Below is a small trained network, with its code and all its weights. Each question gives an input and a class and asks what happens when units are switched off, that is, made to give their printed mean instead of their output.

import numpy as np


def w(rows, s, z=0):
    codes = np.array(rows[::2]) - 128.0
    scale = np.full(codes.shape[1], s)
    scale[-1] = z or s
    return codes * scale


def f(y):
    return np.maximum(y, 0)


def log_softmax(a):
    a = a - a.max(-1, keepdims=True)
    return a - np.log(np.exp(a).sum(-1, keepdims=True))


def net(x, mask):
    res = np.array(x, float).reshape(1, 4) / 4 @ E
    y = f(res @ A[0][:, :-1].T + A[0][:, -1])
    res = res + np.where(mask, y, B[0][:, -1]) @ B[0][:, :-1]
    return log_softmax(res[-1] @ U[:, :-1].T + U[:, -1])


A, B = {}, {}
E = w([
[226,102,98,62,34,230,173,97],'x0',
[76,170,104,7,114,57,182,192],'x1',
[183,248,45,111,133,113,44,121],'x2',
[118,31,27,145,39,1,110,64],'x3',
],0.007)
A[0] = w([
[189,111,106,90,56,184,184,101,88],'n1',
[96,105,156,126,107,135,155,115,68],'n2',
[115,145,121,51,90,104,193,162,60],'n3',
[163,205,78,108,121,125,59,104,62],'n4',
[185,96,151,254,149,186,70,59,60],'n5',
[202,197,83,104,135,104,30,144,62],'n6',
[101,58,160,143,124,147,177,121,69],'n7',
[131,88,68,149,95,70,123,96,78],'n8',
[70,142,115,36,129,62,196,158,14],'n9',
[118,78,71,125,72,74,133,96,105],'n10',
[172,184,83,123,127,120,33,120,65],'n11',
[95,90,141,80,117,122,146,173,109],'n12',
[109,96,156,145,103,126,159,154,70],'n13',
[95,155,136,54,136,127,185,175,116],'n14',
[208,136,129,99,82,196,162,167,74],'n15',
[212,115,125,61,49,150,170,73,67],'n16',
[158,62,164,239,129,176,101,80,70],'n17',
[101,70,158,146,137,145,198,147,44],'n18',
[110,86,54,158,108,100,119,116,50],'n19',
[83,150,161,180,190,52,126,155,73],'n20',
[40,137,120,135,180,82,103,163,58],'n21',
[106,66,172,133,142,129,182,113,152],'n22',
[121,174,173,111,203,200,135,195,42],'n23',
[119,76,69,123,101,58,111,112,64],'n24',
[163,117,102,59,85,154,173,122,89],'n25',
[68,149,155,189,175,66,95,147,2],'n26',
[113,69,189,113,124,121,169,105,88],'n27',
[126,76,163,141,131,120,181,152,46],'n28',
[74,62,150,146,126,157,181,130,99],'n29',
[131,76,102,140,73,52,104,95,68],'n30',
[151,198,194,121,218,200,159,196,62],'n31',
],0.0084,0.0047)
B[0] = w([
[38,78,144,230,74,143,51,139,229],'n1',
[111,169,98,133,131,157,141,107,153],'n2',
[168,197,139,103,47,41,100,193,194],'n3',
[77,195,58,145,157,209,222,102,203],'n4',
[229,229,133,37,3,2,104,205,254],'n5',
[67,190,63,119,162,215,201,116,218],'n6',
[85,179,84,118,128,179,174,131,193],'n7',
[142,82,189,80,138,174,127,62,205],'n8',
[215,234,125,83,47,56,101,189,200],'n9',
[147,96,202,56,146,167,135,70,223],'n10',
[70,206,48,133,172,225,208,124,202],'n11',
[137,188,79,100,118,140,140,163,173],'n12',
[101,190,106,122,135,173,154,120,159],'n13',
[207,141,124,68,64,71,116,163,205],'n14',
[59,49,165,186,83,163,55,132,203],'n15',
[60,106,139,214,60,147,54,154,230],'n16',
[206,220,97,68,45,67,110,197,241],'n17',
[68,201,81,118,157,201,181,101,183],'n18',
[144,123,186,96,149,185,116,89,181],'n19',
[51,105,149,211,40,158,44,165,212],'n20',
[62,109,135,197,33,111,53,152,194],'n21',
[108,166,62,132,161,181,168,134,215],'n22',
[156,65,202,72,156,189,120,57,224],'n23',
[153,98,191,77,159,186,135,70,203],'n24',
[95,104,141,199,67,98,73,153,202],'n25',
[69,125,144,195,39,165,57,125,195],'n26',
[89,210,47,137,167,200,180,112,190],'n27',
[75,208,85,126,151,206,179,108,168],'n28',
[103,178,68,131,153,175,168,110,204],'n29',
[137,91,192,60,165,177,113,61,211],'n30',
[150,43,201,61,156,193,127,28,254],'n31',
],0.0063,0.0074)
U = w([
[145,71,227,60,151,156,134,40,108],'0',
[52,94,145,252,86,130,50,156,109],'1',
[77,168,23,129,154,162,234,120,119],'2',
[212,174,118,65,82,74,118,201,116],'3',
[141,72,122,140,157,109,144,152,254],'4',
[158,54,99,151,205,98,151,160,112],'5',
[148,80,116,147,173,101,166,148,111],'6',
[140,92,114,173,211,74,157,149,113],'7',
],0.012,0.021)

Each question gives the input, the list of numbers given to net, and the class t.
The units are the neurons (one row each of A and B). Each row of codes is followed by its name. A weight is (code - 128) times the scale printed after its matrix; where a second scale follows, it is the last column's (A, B and U).
mask holds one flag per neuron, in row order. A switched-off neuron (its flag False) gives its mean, the last column of its row in B, instead of its output. The means were averaged over made-up inputs and are rounded, as every weight is.
A unit's drop is (log p(t) with every unit on - log p(t) with that unit switched off) / (log p(t) with every unit on - log p(t) with every unit switched off).
The circuit of an input: a set's keep is (log p(t) with only the set's units on - log p(t) with every unit switched off) / (log p(t) with every unit on - log p(t) with every unit switched off). Starting from the 12 units with the biggest drops (on a tie, the unit counted first), units are removed one at a time, each time the one whose removal leaves the highest keep (on an exact tie, the one counted first), for as long as the keep stays at least 0.8.
units of the circuit, in order: the units of the circuit, biggest drop first
unit that matters most: the unit with the biggest drop
top k neurons: the k neurons with the biggest drops, biggest first
drop when u is switched off: that unit's drop, to one decimal
input [-1,7,-4,-5], class 3: units of the circuit, in order : (n9)
input [-8,8,-4,-7], class 1: top 2 neurons : (n20; n21)
input [-6,-7,3,0], class 3: top 3 neurons : (n5; n17; n1)
input [3,2,-3,4], class 0: top 2 neurons : (n10; n30)
input [-1,5,1,-6], class 0: top 3 neurons : (n31; n23; n5)
input [-2,2,-2,1], class 4: top 2 neurons : (n5; n17)
input [-3,6,-5,-2], class 3: top 2 neurons : (n9; n14)
input [5,-7,0,-6], class 3: top 2 neurons : (n5; n17)
input [-2,6,0,-6], class 0: top 4 neurons : (n31; n23; n5; n17)
input [6,-5,0,-5], class 1: top 2 neurons : (n15; n1)
input [-2,-1,2,-4], class 0: top 2 neurons : (n31; n23)
input [0,-2,-1,1], class 4: top 2 neurons : (n9; n5)
input [-5,4,5,2], class 1: top 3 neurons : (n21; n20; n26)
input [4,-7,-4,8], class 0: unit that matters most : n30
input [3,-2,2,-3], class 4: drop when n30 is switched off : 0.4
input [-2,-2,3,-2], class 4: drop when n13 is switched off : 0.1
input [-1,-8,-6,5], class 3: drop when n17 is switched off : 0.4
input [5,4,0,-6], class 0: drop when n31 is switched off : 0.8
